j_542: [-22 -22  -9 -21 -53  32  28  80  40  17  36  -9  -8  28 -24 -38  25  52
 -12  14 -24 -30 -41 -21  14  -4   6  14  11  31 -32   3 -23 -14  47  10
  21 -32 -11 -51 -24 -48  -1 -15  17  29   9 -22 -46   0 -48 -18  14]
j_913: [-51 -15   8 -30  80  11  31 -24  17  14 -21 -47 -22  27 -48  14 -18  52
 -21  10 -12  40 -32  -4  14  -8  28  28  36 -22  17 -38 -23  21 -32 -41
 -14  29  32 -24 -11   9 -22 -24   0  14 -71  -9   3  -1 -53  47  25]
j_634: [  6 -15 -54  28 -78   7  53  28  26   7  40 -40 -10  44 -18 -21  -2  57
  -7  34 -15 -23 -41 -20  27  -2   4  36  10  -6 -38  35  22 -18  32 -42
 -21   5  -7 -41 -13 -18 -27 -23  -3  41  40  29 -34  -1  49  39  -3]
j_267: [  6 -15 -54  28 -78   7  53  28  26   7  40 -40 -10  44 -18 -21  -2  57
  -7  34 -15 -23 -41 -20  27  -2  -3  36  10  -6 -38  35  22 -18  10 -42
   3  67  -7 -41  -8 -18 -27 -23  -3  41  40  29 -34  -1  49  39  -3]
j_494: [ -8  57   3  27 -21  40  35  -3   7  41  44 -41 -20   6  67 -10 -42  10
  -7  34  -3  28  -6 -23  26  -2  28 -78 -54  -7 -34  40 -38  10 -18  53
 -15 -23 -40 -41 -18  29  50 -27  22  -2  -3   7 -15  36  -1  39 -18]
q: [-22 -22  -8 -22 -53  31  29  79  40  17  33  -7  -7  28 -24 -36  23  54
 -13  12 -23 -30 -42 -22  16  -5   5  14  10  30 -34   3 -23 -13  47   9
  20 -31 -12 -52 -23 -47   0 -16  16  30   8 -23 -46   0 -48 -17  15]  j_542
perm: [-78 -54 -42 -41 -41 -40 -38 -34 -27 -23 -23 -21 -20 -18 -18 -18 -15 -15
 -10  -8  -7  -7  -6  -3  -3  -3  -2  -2  -1   3   6   7   7  10  10  22
  26  27  28  28  29  34  35  36  39  40  40  41  44  50  53  57  67]  j_494
places j_542: [-9]  2 11
diff j_267: [  6 -15 -54  28 -78   7  53  28  26   7  40 -40 -10  44 -18 -21  -2  57
  -7  34 -15 -23 -41 -20  27  -2  -3  36  10  -6 -38  35  22 -18  10 -42
   3  67  -7 -41  -8 -18 -27 -23  -3  41  39  29 -34  -1  49  39  -3]  46, [40]
places j_494: [-3]  7 20 46
perm: [ -3   6 -15 -54  28 -78   7  53  28  26   7  40 -40 -10  44 -18 -21  -2
  57  -7  34 -15 -23 -41 -20  27  -2  -3  36  10  -6 -38  35  22 -18  10
 -42   3  67  -7 -41  -8 -18 -27 -23  -3  41  40  29 -34  -1  49  39]  j_267
q: [ -9  57   3  28 -21  40  36  -4   7  42  44 -40 -20   5  67 -10 -43  11
  -7  34  -3  28  -7 -23  26  -3  29 -78 -54  -7 -33  40 -37  10 -18  53
 -15 -23 -40 -41 -18  29  50 -28  22  -2  -3   8 -16  36  -1  39 -17]  j_494

j_494: [ 19  14   4  43  28  25  13  11  26  18 -29  43  -4]
j_537: [ 15  37  26  58  33  41  58  44  44  50  -9  58 -14]
j_741: [ 26   0 -11  34 -34  17  -8 -12   6  -5 -41  -3  10]
j_686: [-35 -35  -6 -21 -21 -35 -27 -21 -42 -35 -21 -49 -21]
j_913: [-28  38  45  -5 -16  10  57  64  43  57  68  62 -26]
places j_537: [44]  7 8
places j_686: [-35]  0 1 5 9
q: [ 15  37  26  57  33  41  59  43  45  49  -9  59 -14]  j_537

j_77: [-43 -35 -11  39]
j_686: [-11 -34 -43 -34]
j_267: [-43 -35 -35 -35]
diff j_686: [-11 -35 -43 -34]  1, [-34]
q: [-43 -35 -10  38]  j_77
perm: [-35 -35 -35 -43]  j_267
perm: [-34 -11 -43 -34]  j_686
places j_267: [-35]  1 2 3

j_686: [ -8   2  18 -59   9  -7   3  -1 -30  -3  -6  -1  -6  16   3  -3   1 -10
   3  52   3 -17 -17  46  -5  15  -2   5   3   5  -6]
j_634: [ -8   2   0 -41   9  -7   3  -1  12  -5  -6  -1  -6  16   3  -3   1  -7
   3  21   3  -3 -17  -6  -3  22  -2 -14   3 -10  -6]
j_542: [-11   2   0  -4  12  -7   3  -1  12  -3  -6  -1 -14  16   3  -3   1 -10
   6 -23   4  -3 -17  18  -3   0  -2  -3   3   5  -6]
j_494: [ -8   2   8  11  12  -7   3  -1  12  -3  -6  -1  -6  16   3  -3   1 -10
   3 -81   3  -3 -17  39  -3   0  -2  -3   3  11  -6]
j_267: [ -8   2   0  -4   9  -7   3  -1  12  -3  -6 -21 -26  10   3  -3   1 -10
   6 -21   3  -3 -16  10  -3   0  -2  -3   3   5  -6]
j_77: [ -8   2  18 -65   9  -7   3  -1 -21  -3  -6  -1  -6  16   3  -3   1 -10
   3  52   3 -17 -17  46  -5  22  -2   0   3   5  -6]
j_629: [ -8   2   0 -41   9  -7   3  -1  12  -3  -6  -1  -6  16   3  -3   1  -7
   3  21   3  -3 -17  -6  -3  22  -2 -14   3 -10  -6]
j_537: [ -8   2   0   2   9  -7   3  -1  12  -3  -6  -1  -6  16   3  -3   1 -10
   3 -24   3  -3 -17  18  -3   0  -2  -3   3   5  -6]
j_31: [ -8   2   0  12  -3  -7   3  -1 -25  -3  -6  -1  -6  16   3  -3   1 -10
  -4 -21   3  -3 -17  28  -3 -14  -2   5   3  11  -6]
j_799: [ -7   3  -7  21   1  -1   9   3   3  21  -6  -8  -6  -6   2  -2  -6  21
  12 -10  -6   3   3  -3  -6  -3 -41 -14  -3 -17  -6]
perm: [-41 -17 -14 -10  -8  -7  -7  -6  -6  -6  -6  -3  -3  -3  -3  -2  -1  -1
   0   1   2   3   3   3   3   3   9  12  16  21  22]  j_629
places j_799: [-6]  10 12 13 16 20 24 30

j_31: [ -8 -18 -19  15   5 -19   1   3  12   2   3  -8  12 -17  11   2  -6  -8
 -24  25   7   0  -7   2 -20  -1  -6   8 -26  -3  -5 -12 -15 -26  -2  -4
  13  10  21   2   7  -3 -12  18  11  -5  -9 -17 -29  -1   8   7 -16  -7
  13  29   0 -37  -1]
j_741: [ 33 -20 -36  -6 -15 -38 -12  -3  -2  35  -3 -11 -11  -5  -5   6   3 -13
 -26   1  13 -12   1  -8   9   0 -15   1 -20  -4   8   2  -8 -20  30 -41
  33 -15  17 -51  14 -13 -27  11   2 -17 -34 -22 -10  -2   6 -15 -24   1
  38  19  12 -15  21]
j_799: [-61   3  25  33  16  27  18   9  22 -50   8   5  33 -19  25  -6 -14   8
   3  36 -10  18 -13  15 -43  -3  -2  11  -8   2 -19 -20  -9 -10 -49  57
 -30  38   6  80 -10  14  21  11  14  18  37   6 -27   1   3  -7  13 -12
 -38  15 -19 -34 -33]
j_267: [-61   3  25  33  16  27  18   9  22 -50   8   5  33 -19  25  -6 -14   8
   3  36 -10  18 -13  15 -43  -3  -2  11  -8   2 -19 -20  -9 -10 -49  57
 -30  38   6  80 -10  14  21 -11 -14 -17 -37  -7  27  -2  -2   7 -13  11
  38 -15  19  34  33]
j_634: [  2 -12 -16   6   1 -16  -2   1   6   8   1  -6   4  -9   5   2  -2  -6
 -17  12   6  -2  -3  -1  -9  -1  -4   4 -16  -2  -1  -5  -9 -17   4  -8
  12   3  13  -7   6  -3 -11  11   7  -5 -10 -12 -16  -1   5   6 -12  -4
  13  18   2 -21   3]
q: [  3 -11 -16   8   1 -19  -1   2   6   7   2  -6   4 -11   5   2  -4  -3
 -17  11   8  -3   0   0 -12  -2  -3   1 -16  -2  -3  -4  -8 -16   5  -6
  12   4  13  -6   7  -2 -12  12   7  -7 -10 -10 -19  -1   7   5 -11  -5
  13  17   2 -25   5]  j_634
places j_741: [-15]  4 26 37 51 57
q: [ 33 -21 -36  -6 -15 -38 -13  -3  -2  36  -3 -11 -12  -6  -5   6   3 -13
 -27   1  13 -12   1  -9   9   0 -14   1 -20  -5   8   3  -8 -20  31 -41
  33 -15  16 -51  15 -12 -27  11   1 -16 -34 -21 -10  -2   7 -15 -24   1
  39  19  12 -15  20]  j_741

j_494: [  4 -30  45  54  19 -37  -5 -47 -29]
j_629: [-10  43 -18  59 -26 -48  51  13  66]
j_267: [ 19  45   4 -37  -5 -47 -30 -30  54]
perm: [-47 -37 -30 -30  -5   4  19  45  54]  j_267
q: [  3 -30  45  55  16 -38  -6 -47 -31]  j_494

j_31: [ 0 50 58 27  8 50 27 27 27 50]
j_913: [49  0 44 32  0 -2 21 -2 37 40]
j_494: [28 57  0 -3 19  1 -2 75  0  0]
places j_31: [50]  1 5 9
diff j_31: [ 0 50 58 27  8 51 27 27 27 50]  5, [50]

j_267: [-18   5 -27  -7   5 -15  15   9  73  33 -11  20  40 -16  11 -18  26   4
  52   9  37  24  -4 -24 -10  46]
j_537: [ -6 -33   6 -38  11  13  17  21  19 -18  -6  15 -22 -20   9  -1   6 -12
 -30 -34 -24  20   0  20 -16 -40]
j_77: [-18  -6 -34  17 -16 -40  13 -38  21  19   0  -1 -13   6 -22  -6  11  15
   6 -30  20  20 -33   9 -24 -20]
q: [ -6 -33   5 -39  13  13  17  20  19 -18  -6  14 -22 -18   9  -2   7 -11
 -31 -35 -23  19   1  21 -16 -41]  j_537
diff j_77: [-18  -6 -34  17 -16 -40  13 -38  21  19   0  -1 -13   6 -22  -6  11  15
   5 -30  20  20 -33   9 -24 -20]  18, [6]
perm: [ 46 -10 -24  -4  24  37   9  52   4  26 -18  11 -16  40  20 -11  33  73
   9  15 -15   5  -7 -27   5 -18]  j_267
places j_267: [-10]  24
places j_537: [17]  6
perm: [ 20 -22  13   9   0 -24 -40  -1  11   6  19   6 -12  17 -30  15 -20  -6
 -18  20  -6 -34  21 -33 -16 -38]  j_537
perm: [ 20 -33   9 -24 -20 -18  -6 -34  17 -16 -40  13 -38  21  19   0  -1 -13
   6 -22  -6  11  15   6 -30  20]  j_77

j_913: [-63   8   8  29   6  29 -73  34  34  38]
j_741: [-63 -28 -25  29   6  41 -73  34  34  38]
j_799: [  8   6  41  56 -73  34 -73 -63  29  34]
j_686: [-63 -73   8  29   6  41 -73  34  34   9]
diff j_686: [-63 -72   8  29   6  41 -73  34  34   9]  1, [-73]
diff j_799: [  8   6  41  56 -73  34 -74 -63  29  34]  6, [-73]
places j_686: [-73]  1 6
perm: [  6  41 -73  34  34   9 -63 -73   8  29]  j_686
places j_913: [8]  1 2

j_913: [ 23   1  31 -18  25 -12 -11 -16   4  20]
j_267: [-2 13 15 13 26 25 26 25 16 13]
j_741: [ -2  26  15  38  26  14  26  27 -39  13]
places j_267: [15]  2
places j_267: [13]  1 3 9

j_913: [ -3  14  74 -78]
j_741: [ 14  73  -3 -78]
j_634: [-3 74 74  8]
j_494: [ 12   3  73 -88]
j_542: [ 11 -27 -25 -24]
perm: [ 14  74 -78  -3]  j_913
q: [ 14  74  -2 -79]  j_741
q: [-2 77 74  7]  j_634
diff j_494: [ 11   3  73 -88]  0, [12]
diff j_542: [ 11 -27 -24 -24]  2, [-25]
places j_494: [73]  2

j_634: [ -1 -72  29  18]
j_913: [ -7   4   4 -18]
j_799: [ 9 -4 27 -3]
j_542: [22 16 11 -6]
j_686: [22 16 11  4]
j_77: [19 -1 18 28]
j_267: [ 12  24 -16   5]
j_494: [ 22  62 -39 -12]
j_741: [-1 19 29 18]
places j_913: [-18]  3
diff j_799: [ 9 -4 27 -4]  3, [-3]
perm: [18 29 19 -1]  j_741

